[[ 42.7 -31.0   6.4  -6.7 -14.5  15.8  39.2 -27.5 -31.8 -27.6 -15.0]
 [ 24.7   2.0  12.5 -12.8  15.8   6.6   2.4 -31.5   5.1 -32.9   8.5]
 [ -1.7  -3.8   3.1  -3.4   4.9  11.5  -6.7  11.1   3.8  13.3  -9.6]
 [ 11.6 -16.0   1.4 -16.2  -3.1  13.8   6.0   0.4  -4.3  11.3  -8.0]
 [ 17.2  12.0  10.4   9.8  -1.2 -20.9   5.2 -40.3  -2.2 -69.0  28.5]
 [ -4.3  -7.6   0.0  -6.6  -5.3   4.2  -5.8  13.4   1.8  13.5  -2.4]
 [ -0.1   5.5  -5.1  20.2  14.0  15.3  14.8   3.2 -10.4  19.6 -31.0]]
-15.0

[[  7.9  -3.7  -3.3 -15.2 -11.0  -8.2  19.9   1.4 -18.3   3.4   9.5  -2.2
  -34.3  -2.9  -1.0]
 [  4.1 -10.1  -6.9 -10.6  -0.2   7.6  18.1  -6.7 -14.1  12.1  -5.0  -5.9
  -59.4   6.1 -19.4]
 [ -1.8  12.1 -26.0 -30.3 -18.0 -15.6  17.1  15.6  10.5   5.2  20.0  -2.6
   16.9 -12.3  29.6]
 [ -1.3  -7.4 -16.5 -19.9   0.1  10.0  12.7  -0.8  -5.3  11.2  -6.7 -10.0
  -53.2   5.6  -5.4]
 [  1.1  -6.4 -11.7 -22.9  -2.3   9.5  15.2  -1.6  -0.8  11.3 -11.6 -14.0
  -53.3   6.2  -8.9]
 [ -2.2  12.8 -24.2 -31.4 -17.4 -16.5  15.2  14.0   6.8   3.8  18.9   0.9
   17.0  -9.6  28.6]
 [ -8.7  14.0 -17.5 -27.8 -19.6 -17.6  19.9  12.7   6.4   2.2  18.4   1.1
   15.2  -8.8  29.5]
 [ -4.9  11.2 -18.5 -29.2 -18.5 -18.2  18.2  14.7   5.1   7.1  18.4  -0.9
   12.7  -8.3  31.7]]
-1.0

[[ -4.4 -58.6  -6.0   1.0 -27.6 -37.4 -19.6 -21.4  19.1  19.5  14.8  15.7
  -39.4]
 [  0.4  35.0 -28.9  -6.7   3.7  -2.5  26.0  49.0  12.4  22.3  27.7 -41.5
   31.1]
 [-26.8   2.1  39.5  -0.1  24.6  26.2  14.8  14.9 -36.5 -62.3  -6.2  -6.5
   -0.1]
 [ 28.7  20.8 -32.8  -2.3 -32.9 -29.9 -24.3 -27.3  34.1  53.3 -17.7  10.2
   15.3]
 [ -0.7  36.0 -22.2  -6.2  31.0  11.5  16.3  45.8   5.0  -1.1  18.5  -9.7
   26.9]
 [-16.9   0.0  47.1  18.2   7.0  38.7 -23.3  -7.8  -5.3 -64.6 -12.1  43.9
  -22.5]]
-39.4

[[ 13.5 -27.1 -36.2  -6.6  56.9  26.3  -8.8 -52.5  -2.5  17.9]
 [ 22.0  51.7  67.5   4.6 -30.2  48.4 -30.6  61.6  55.5  28.2]
 [ 18.1 -41.3   7.0  -8.9  24.8 -48.8  26.0 -20.3  11.8  14.6]
 [ 19.6 -41.8 -28.4  19.8 -17.8   3.6  -1.5 -44.0  11.8  27.5]
 [-35.6 -28.1 -28.2   8.5 -29.5   3.9  37.8  28.3  -5.2  35.3]
 [ 11.7  26.8  10.2   2.9  -5.2 -20.7 -22.0   4.7   7.5  31.1]
 [  8.4 -20.8 -43.2  25.4  21.1  39.9  14.4 -13.6   7.8  -7.7]
 [ 20.1  17.2 -21.9  48.0  28.1  11.4   3.4 -78.9   7.0  11.0]
 [ 13.8 -38.6 -48.8   4.5  56.9 -50.2  21.1 -29.1  -2.4 -38.0]
 [ 19.5   0.9  13.9  18.5  45.8 -20.6 -20.0   4.7 -11.9 -33.0]
 [ 26.9  20.6   2.0  23.0 -51.5   4.6 -47.7  21.4  -0.7  56.3]
 [  2.7  21.8  14.7 -30.5 -69.9 -27.2   0.8  -2.2  -0.5   4.1]]
17.9

[[ 57.3 -36.1  57.0   3.2 -26.2 -63.0  21.5  64.6 -14.0   6.5  -9.3]
 [ 26.6  16.0  51.0 -53.7 -41.7 -49.7  29.1 -18.6 -50.0 -28.0  37.6]
 [-43.6   0.1 -18.5 -48.4  40.3 -26.6  39.8  -6.2 -30.6  48.7 -43.7]
 [ 31.5 -56.3 -15.7  25.9 -11.2 -29.9  24.4  51.2   7.4  47.5   4.1]
 [-63.5  55.6   5.4 -51.6  40.3  -1.4 -63.6  24.4 -63.0  -9.1  30.4]
 [-36.3   0.5  45.0  27.4  10.6  53.1 -35.5 -17.8  19.6  33.2 -30.6]]
-9.3

[[-36.2  34.6  46.3 -39.4 -16.0 -13.1 -18.8]
 [-19.7  -0.6 -23.5  -6.3  37.6 -22.7  33.2]
 [-26.1 -21.9 -19.4 -17.7 -14.4  49.8 -15.5]
 [-30.5  -4.1 -18.8  -6.9  40.3 -27.2  35.8]
 [ 41.2  -8.1 -31.7  21.2  -2.9  39.2  -2.5]
 [-18.3   4.5 -23.7 -11.3  34.8 -19.9  30.0]
 [ 66.8  29.0 -16.6 -20.9 -22.4 -21.7 -19.6]
 [ 20.0  16.8  50.3  13.5 -45.3  26.6 -41.2]
 [ 14.8  62.3 -11.5 -12.5  26.5 -17.3  18.6]]
-18.8

[[ 30.0 -28.2  37.2 -32.8  34.1  25.4]
 [ -6.3 -13.1 -46.3  30.7 -72.0 -20.1]
 [ 46.5  45.5  28.5 -16.5 -13.3 -33.2]
 [-20.8 -24.9 -36.3  34.3 -61.1   5.5]
 [  6.0 -39.5 -59.8 -29.5 -26.2 -47.1]
 [ 21.2  49.0   2.1   8.1 -47.2 -38.6]
 [-16.1 -33.7 -55.6  29.4 -68.3 -11.1]]
25.4
---
[[18 62 87 33]
 [41 53 51 51]
 [24 57 79 38]] ==> 33

[[6159 3171 2898 2078 3508]
 [8504 1979 1795 2229 1433]
 [2349 8147 4176 3297 5627]] ==> 3508

[[2559 3558 9038 8641 9117 7825 8611]
 [4977 6393 3255 7174 4819 6724 5219]
 [6157 6147 4531 3038 2717 3046 3406]] ==> 8611

[[-381 -811 -283  735 -601  503]
 [-558 -714  -46  759 -436  599]
 [ 160  348 -797 -403  789 -343]] ==> 503

[[757 828 613 474]
 [202 810 761 188]
 [946 185 537 859]] ==> 474

[[-741 -292  830  823]
 [-711  826  843  852]
 [-735 -642  880  875]] ==> 823
---
[ 455  629  -95 -899  143] ⇒ 455, 143

[-651  943  733  628 -183] ⇒ -651, -183

[[725 758 774  64]
 [516 168 587 694]
 [645 542 712 698]] ⇒ 725, 698

[[-472  273  390  346  213  538  673]
 [ 513 -300  747  423  200  805  425]
 [-233 -482 -438 -135  212 -552 -581]] ⇒ -472, -581

[[ -1 -26 -21   3 -15 -19  17]
 [ 37 -36 -24  16 -10 -22 -35]] ⇒ -1, -35

[[28 70 49 78 40 30]
 [63 37 32 68 25 72]
 [41 64 26 49 71 60]] ⇒ 28, 60

[[ 399 -463 -134  -99  710 -846]
 [-576   14 -436  444 -636  -97]] ⇒ 399, -97
